(87): [ 5.29  5.46 -6.17  1.19  6.04  3.91  3.85 -6.14  4.70  4.10 -6.05  1.96
 -4.63 -4.89  5.48  2.35 -5.02  3.10  5.92 -2.43  6.57 -5.43 -5.00  0.93
 -3.63  2.87 -4.73  1.34]
(2): [ 5.29  5.46 -6.17  1.19  6.04  3.91  3.85 -6.14  4.70 -2.44 -6.05  1.96
 -4.48  2.10  5.48  2.35 -5.02  3.10  5.92 -2.43  6.57 -5.43 -5.00  0.93
  4.23  5.40  1.37  6.56]
(72): [-2.43  6.59 -5.43  8.12 -0.69 -3.17  4.97 -2.67  3.88  5.84  2.56  9.03
 -4.64 -4.89  3.23 -5.22  5.45  8.05 -2.22 -6.98  1.95 -3.18 -5.00  0.93
 -3.64  2.87 -4.97  0.97]
rest: [ 1.96 -4.48  2.10  5.48  2.35] => [-5.02  3.10  5.92 -2.43  6.57 -5.43 -5.00  0.93  4.23  5.40  1.37  6.56]
q: [ 5.29  5.46 -6.17  1.19  6.04  3.91  3.85 -6.14  4.70  4.10 -6.05  1.96
 -4.63 -4.89  5.48  2.35 -5.02  3.10  5.92 -2.43  6.57 -5.43 -5.00  0.93
 -3.63  2.87 -4.73  1.34] => (87)
succ: [-3.64] => [2.87]
rest: [-5.00  0.93 -3.63  2.87] => [-4.73  1.34]
at: [-4.48  2.10] => (2), 12
rest: [-4.64 -4.89] => [ 3.23 -5.22  5.45  8.05 -2.22 -6.98  1.95 -3.18 -5.00  0.93 -3.64  2.87
 -4.97  0.97]
succ: [-3.63] => [2.87]

